Moves between objects:
from | t d w
zp | lg ph ff
qq | hf fr jb
ft | fl nt rd
hs | rh hg hm
qn | cm gh zr
rj | qn zh hm
cn | ft jb fl
nq | nt gb bc
zm | cl pm zh
qb | qp ft ms
hm | qq sd hf
qp | rg hm fs
jh | gb rg gm
fg | rg tl lm
qm | cm tm bm
gm | hd fs hf
qg | pm mb nm
cl | zh hg zh
dj | jh jb nq
rt | cc ff ht
gb | jz jz hd
hd | bm dj nq
fs | dj hf hf
zh | gh dc qf
sn | zg fg sd
qf | zm qg cl
dc | qf jm zm
mq | nq jh nt
tm | rn rt lc
cc | rd dc jj
qj | cn mq ft
jj | tm rn rn
rg | qq zg gm
lm | hs zr sn
fl | rd bc sc
jm | qg rj pm
zr | lm nm fg
mt | nr ff nr
jb | qp rg jz
rd | sc rd qb
pm | dt zh zh
zg | sd cm fr
ms | bm rd ct
hb | rz fl rt
nr | jm rn mb
dt | hs nr qf
lp | mq sn hm
sd | fr lm zr
gh | qg qf nm
bc | qj rz cn
cm | zr rh hg
ff | mt bm hb
nm | rj nm qn
lc | mb ht qm
rz | ft lg cc
fr | lp hs rg
jz | fs sd dj
sc | qb fs ph
rn | lc cc mb
ht | jj mt tm
tl | sd cm hs
hf | jb lp qp
lg | hb ht mt
ct | cc qb lg
nt | bc gm qj
mb | qm jj nr
hg | nr rj tl
bm | ct rd gm
ph | ms nt bm
rh | nm zm rj

In the rows, 527 means zero.

The rows follow the links: the fewer symbols apart two objects are, the more alike their rows tend to be.

Object, then a row for it; each showing differs a little:
ct:  555   716   557   521   453   466   693   362   846   578   706   544   650   397   564   559   679   417   319   612   630   635   455   470   892   386   136   448   543   475   431   646   161   216   580   473   671   634   649   601   221   574   510
nt:  503   807   722   598   502   243   724   337   709   620   461   581   528   748   539   691   487   458   215   605   844   497   293   623   934   624   298   487   436   700   429   520   346   326   432   578   682   493   607   430   595   568   503
ft:  610   858   632   525   502   304   713   357   772   631   606   544   604   610   574   594   603   474   257   614   770   604   318   582   912   539   158   420   425   563   425   621   217   264   449   580   621   560   634   496   488   664   496
nq:  391   605   803   664   504   249   671   398   571   561   299   615   451   864   537   742   369   437   224   597   876   354   345   674   878   681   494   538   438   726   474   439   561   470   441   542   683   425   561   412   631   385   475
rt:  294   316   482   621   477   738   545   433   783   401   670   597   563   276   501   620   613   361   526   576   416   514   788   326   625   289   480   547   692   458   536   502   425   327   748   285   739   574   567   602    13   316   546
qf:  524   748   435   515   688   482   333   670   541   342   584   420   471   527   607   376   366   642   749   369   363   513   589   489   164   319   556   337   470   288   534   450   733   479   347   674   191   185   551   271   753   714   520
nm:  731   676   334   390   624   636   333   724   395   507   623   387   512   424   573   308   532   712   846   370   295   661   555   529   105   454   562   460   519   326   548   557   648   613   415   657   171   426   496   506   802   795   527
qp:  519   443   721   567   433   363   683   451   324   687   278   603   479   832   459   694   493   507   299   629   793   405   332   712   793   881   666   678   439   876   527   512   567   713   505   543   720   669   488   583   717   375   524
dj:  351   468   784   657   500   317   642   443   450   558   233   641   436   864   500   755   341   457   287   600   830   304   396   672   780   727   661   615   438   792   510   410   651   605   465   509   712   457   521   430   655   294   497
hb:  492   586   507   570   455   562   661   362   875   524   717   566   642   352   524   583   675   390   386   626   551   632   599   376   830   338   226   465   612   459   449   599   193   201   655   410   725   633   622   604   123   527   525
hd:  336   499   800   697   498   288   657   418   528   544   269   622   428   857   508   748   348   424   260   596   855   336   410   642   835   701   575   581   436   781   486   399   612   528   492   514   738   415   536   412   609   351   488
ht:  270   206   477   645   462   758   514   497   681   359   624   594   537   298   512   622   559   371   554   586   382   474   829   303   550   323   613   568   694   446   576   462   517   412   779   304   733   567   529   578    44   277   556

Each walk starts at a row. The symbols on each line, taken left to right, move it on to the next object.
Each answer is a row, close to the row of the object it stands for.
start  482   630   688   607   448   403   725   325   819   582   579   587   578   541   543   655   601   384   242   661   746   556   431   517   974   486   223   491   535   585   437   590   208   224   616   438   755   610   625   560   273   517   486
d w w d t w	 593   820   632   522   479   362   716   337   804   634   632   541   610   529   551   601   639   439   265   619   736   625   362   548   929   495   134   451   488   558   428   621   169   250   515   523   665   617   629   546   384   603   510
t w w t t d	 417   519   486   574   449   630   613   367   869   498   728   578   622   289   533   599   676   378   427   609   509   621   658   356   767   319   262   494   651   454   488   587   238   227   693   373   733   625   616   610    70   455   551
start  280   167   427   588   484   810   459   540   599   365   594   589   530   279   488   579   560   422   640   538   332   467   829   345   427   361   673   603   697   449   600   484   590   534   730   283   672   572   501   625   101   230   566
t t d d t w t	 564   273   659   521   433   505   595   542   201   689   256   584   435   743   444   630   536   537   435   594   686   427   398   715   630   896   781   753   495   839   566   520   639   864   567   524   664   729   424   677   736   376   512
t w w w w w	 398   464   780   641   467   324   669   427   416   639   263   634   451   851   472   746   411   465   270   615   825   354   362   680   816   803   640   641   444   838   498   457   602   632   484   512   739   546   514   474   683   343   513
start  477   625   784   620   483   218   707   397   519   627   323   612   500   848   518   697   432   474   210   628   865   391   311   682   886   742   485   545   391   755   478   494   480   511   399   564   700   504   556   430   657   409   513
d w w t d t t	 443   389   722   577   469   394   636   482   308   672   257   623   445   811   452   716   460   506   353   595   774   377   356   717   737   877   720   690   479   857   534   481   638   752   518   520   703   613   475   582   733   334   512
w w t w d w w t w	 575   850   703   578   502   238   733   351   718   641   514   554   558   727   534   652   510   475   231   622   843   527   272   634   929   590   228   468   414   647   420   568   297   313   404   602   637   512   609   441   601   614   496
start  250   159   461   641   477   779   480   527   602   342   553   610   504   333   503   596   518   394   598   551   363   433   833   320   459   334   702   583   693   467   592   435   614   494   764   311   683   534   498   549   107   247   549
d d d w d	 616   848   617   514   484   323   723   362   786   637   625   546   614   579   565   587   625   470   266   626   751   636   335   575   910   503   128   435   454   539   405   634   191   236   479   556   629   572   633   514   463   669   509
d d d t t w w t	 259   154   473   628   482   757   488   512   631   356   574   595   533   323   493   607   541   381   561   571   356   452   846   314   484   341   678   585   687   456   592   445   585   474   764   316   710   565   505   547    77   257   556
start  473   652   396   517   692   545   313   675   557   323   592   430   470   465   614   371   361   628   785   357   331   504   652   474   127   292   572   377   506   249   549   445   760   485   370   623   207   200   549   310   671   632   515
t w t d w w	 549   743   428   499   688   489   331   681   537   367   574   420   476   517   616   363   382   644   746   356   365   523   583   514   169   348   540   350   479   268   534   476   736   488   333   657   187   192   547   295   766   694   499
d t w w w w t d	 698   674   329   419   648   588   330   714   382   465   616   385   510   466   571   297   481   705   820   381   279   596   569   510    85   437   632   432   506   320   572   533   705   641   393   674   176   383   496   445   789   759   558
start  557   834   708   583   496   243   726   345   735   619   514   560   570   684   550   655   513   450   238   615   827   544   309   609   938   575   220   436   424   625   427   576   276   271   446   572   649   512   626   434   547   609   485
d t d t t t w w	 597   847   645   504   486   315   722   336   762   671   611   531   605   594   551   606   620   455   256   618   774   609   313   605   943   559   157   466   450   596   421   634   189   283   450   564   645   598   633   549   492   616   524
t t w t w t d	 370   501   780   644   467   293   699   410   465   626   287   645   456   834   481   742   412   443   249   625   843   357   359   698   850   771   574   615   442   824   492   459   564   614   461   514   743   527   534   488   645   285   508
start  590   832   698   557   486   262   716   372   714   649   520   551   560   695   556   632   535   491   235   620   847   560   293   651   948   603   204   463   427   623   418   580   269   302   438   593   634   524   624   496   575   611   491
d d w w w w t d	 419   440   745   620   466   335   676   453   354   652   266   622   442   830   473   716   430   489   311   595   814   370   367   696   770   841   676   672   446   845   529   467   627   686   482   522   725   582   495   541   709   320   520
w w w t t w d t d	 662   368   509   418   472   569   544   601   140   740   368   549   487   638   436   530   582   641   588   528   549   520   389   689   442   898   785   736   509   789   585   561   670   937   511   583   545   787   427   744   833   462   584
